Below are the code and all the weights of a small trained network. Each question names an input and a target symbol and asks about switching units off, where a switched-off unit gives its printed mean instead of its output.

import numpy as np


def w(rows, s, z=0):
    codes = np.array(rows[::2]) - 128.0
    scale = np.full(codes.shape[1], s)
    scale[-1] = z or s
    return codes * scale


def norm(h):
    return h / np.sqrt((h * h).mean(-1, keepdims=True) + 1e-5)


def f(y):
    return y / 2 * (1 + np.tanh(0.7978845608 * (y + 0.044715 * y**3)))


def softmax(a):
    e = np.exp(a - a.max(-1, keepdims=True))
    return e / e.sum(-1, keepdims=True)


def log_softmax(a):
    a = a - a.max(-1, keepdims=True)
    return a - np.log(np.exp(a).sum(-1, keepdims=True))


def net(x, mask):
    ids = ['ΔΣζλξφ'.index(c) for c in x.split()]
    T = len(ids)
    res = E[ids] + P[:T]
    r = norm(res)
    for j in range(3):
        rows = slice(3 * j, 3 * j + 3)
        q, k, v = (r @ M[0][rows].T for M in (Q, K, V))
        z = softmax(np.where(np.tri(T) > 0, q @ k.T / 3**0.5, -1e9)) @ v
        o = O[0][rows]
        res = res + np.where(mask[j], z, o[:, -1]) @ o[:, :-1]
    y = f(norm(res) @ A[0][:, :-1].T + A[0][:, -1])
    res = res + np.where(mask[3:7], y, B[0][:, -1]) @ B[0][:, :-1]
    return log_softmax(norm(res)[-1] @ U[:, :-1].T + U[:, -1])


Q, K, V, O, A, B = {}, {}, {}, {}, {}, {}
E = w([
[165,149,219,131,109],'Δ',
[134,187,83,93,135],'Σ',
[174,93,164,150,95],'ζ',
[118,202,175,99,119],'λ',
[24,119,140,208,254],'ξ',
[113,129,133,132,95],'φ',
],0.013)
P = w([
[107,109,93,150,106],'0',
[85,48,101,15,99],'1',
[87,75,121,66,140],'2',
[113,147,110,199,97],'3',
[104,104,120,102,7],'4',
[137,117,158,2,101],'5',
[211,199,163,105,211],'6',
],0.009)
Q[0] = w([
[117,180,164,133,107],'head 0',
[126,126,150,141,112],'head 0',
[114,153,194,133,125],'head 0',
[67,38,129,59,31],'head 1',
[138,198,102,253,80],'head 1',
[100,108,139,134,127],'head 1',
[165,64,178,145,114],'head 2',
[86,145,114,129,106],'head 2',
[143,70,84,137,107],'head 2',
],0.016)
K[0] = w([
[125,122,134,115,154],'head 0',
[139,101,126,137,139],'head 0',
[114,109,120,153,165],'head 0',
[81,99,140,163,237],'head 1',
[143,92,136,4,111],'head 1',
[151,137,120,137,177],'head 1',
[185,138,153,141,84],'head 2',
[94,146,95,149,122],'head 2',
[119,121,111,108,97],'head 2',
],0.02)
V[0] = w([
[193,162,112,129,8],'head 0',
[156,123,159,76,69],'head 0',
[80,105,161,238,166],'head 0',
[71,84,157,161,72],'head 1',
[210,120,220,108,161],'head 1',
[200,54,49,154,119],'head 1',
[104,173,136,140,172],'head 2',
[104,68,131,148,208],'head 2',
[45,160,96,104,98],'head 2',
],0.012)
O[0] = w([
[162,170,102,181,172,170],'head 0',
[104,160,81,177,148,181],'head 0',
[161,63,144,103,127,127],'head 0',
[175,3,105,136,116,254],'head 1',
[114,142,115,52,176,58],'head 1',
[63,145,73,140,102,145],'head 1',
[169,100,110,139,82,67],'head 2',
[138,164,137,188,50,97],'head 2',
[200,112,129,148,153,136],'head 2',
],0.015,0.0073)
A[0] = w([
[122,143,24,90,160,151],'neuron 0',
[187,82,142,74,128,127],'neuron 1',
[161,91,148,110,30,102],'neuron 2',
[48,156,6,136,159,3],'neuron 3',
],0.016,0.011)
B[0] = w([
[47,111,158,157,95,254],'neuron 0',
[57,133,111,123,72,210],'neuron 1',
[118,201,84,70,193,213],'neuron 2',
[249,132,39,32,127,251],'neuron 3',
],0.014,0.0078)
U = w([
[22,125,152,140,225,42],'Δ',
[109,253,137,192,94,217],'Σ',
[145,147,11,80,166,20],'ζ',
[212,127,215,94,227,179],'λ',
[145,171,164,121,48,76],'ξ',
[131,42,174,235,76,252],'φ',
],0.011,0.0029)

Each question gives the input, a string of symbols that net reads in full, and the target symbol t.
The units are the heads (3 rows each of Q, K, V and O) and the neurons (one row each of A and B). Each row of codes is followed by its name. A weight is (code - 128) times the scale printed after its matrix; where a second scale follows, it is the last column's (O, A, B and U).
mask holds one flag per unit, heads first, then neurons. A switched-off unit (its flag False) gives its mean, the last column of its rows in O or B, instead of its output. The means were averaged over made-up inputs and are rounded, as every weight is.
A unit's drop is (log p(t) with every unit on - log p(t) with that unit switched off) / (log p(t) with every unit on - log p(t) with every unit switched off).
The circuit of an input: a set's keep is (log p(t) with only the set's units on - log p(t) with every unit switched off) / (log p(t) with every unit on - log p(t) with every unit switched off). Starting from all 7 units, units are removed one at a time, each time the one whose removal leaves the highest keep (on an exact tie, the one counted first), for as long as the keep stays at least 0.8.
circuit, biggest first: the units of the circuit, biggest drop first
most important unit: the unit with the biggest drop
k most important neurons: the k neurons with the biggest drops, biggest first
heads that matter: for each layer, one digit per head in row order, 1 if its drop is at least 0.15 and else 0, layers parted by /
input ζ Δ Δ φ φ ζ, target φ: heads that matter	110
input ζ ζ Δ ζ φ, target Δ: 2 most important neurons	neuron 3; neuron 0
input Σ λ ζ Σ ζ Δ, target Σ: heads that matter	010
input ζ ζ ξ ζ ζ ζ ζ, target Δ: circuit, biggest first	neuron 3; head 2
input ζ φ ζ Δ Δ λ φ, target Δ: circuit, biggest first	head 1; neuron 3; head 0
input Δ ζ ζ Δ Δ, target ζ: most important unit	head 0
input ζ ζ Δ ζ λ, target Δ: 2 most important neurons	neuron 0; neuron 3
input λ φ λ λ, target φ: heads that matter	001
input φ λ λ Δ Σ Δ, target Δ: heads that matter	100
input ζ ζ ζ λ λ ζ Σ, target λ: heads that matter	010
input φ ξ Δ ζ, target Δ: 2 most important neurons	neuron 3; neuron 1
input φ ζ Δ Σ ζ λ, target Σ: heads that matter	110
input Σ λ ξ φ ξ, target ξ: heads that matter	111
input φ ζ Δ, target φ: heads that matter	010
input φ ζ Σ φ ζ, target Σ: heads that matter	010
input φ φ λ, target φ: heads that matter	000
input ξ λ φ ξ, target λ: heads that matter	110
input φ λ φ ζ Σ, target φ: circuit, biggest first	neuron 3; neuron 2; head 2
input ζ Σ ζ ξ λ Δ λ, target λ: 2 most important neurons	neuron 2; neuron 0
input ζ ξ ζ ξ λ λ, target ξ: most important neuron	neuron 2
input Δ λ ζ ζ, target λ: 2 most important neurons	neuron 0; neuron 1
input ξ φ ξ ξ Σ ξ Σ, target Σ: heads that matter	011
input λ Δ φ, target λ: heads that matter	010
input ξ Σ Σ ξ ζ φ, target ξ: circuit, biggest first	neuron 1; head 1
input Δ φ λ, target Δ: most important neuron	neuron 3
input ξ Σ ζ ξ, target Σ: 3 most important neurons	neuron 2; neuron 3; neuron 0
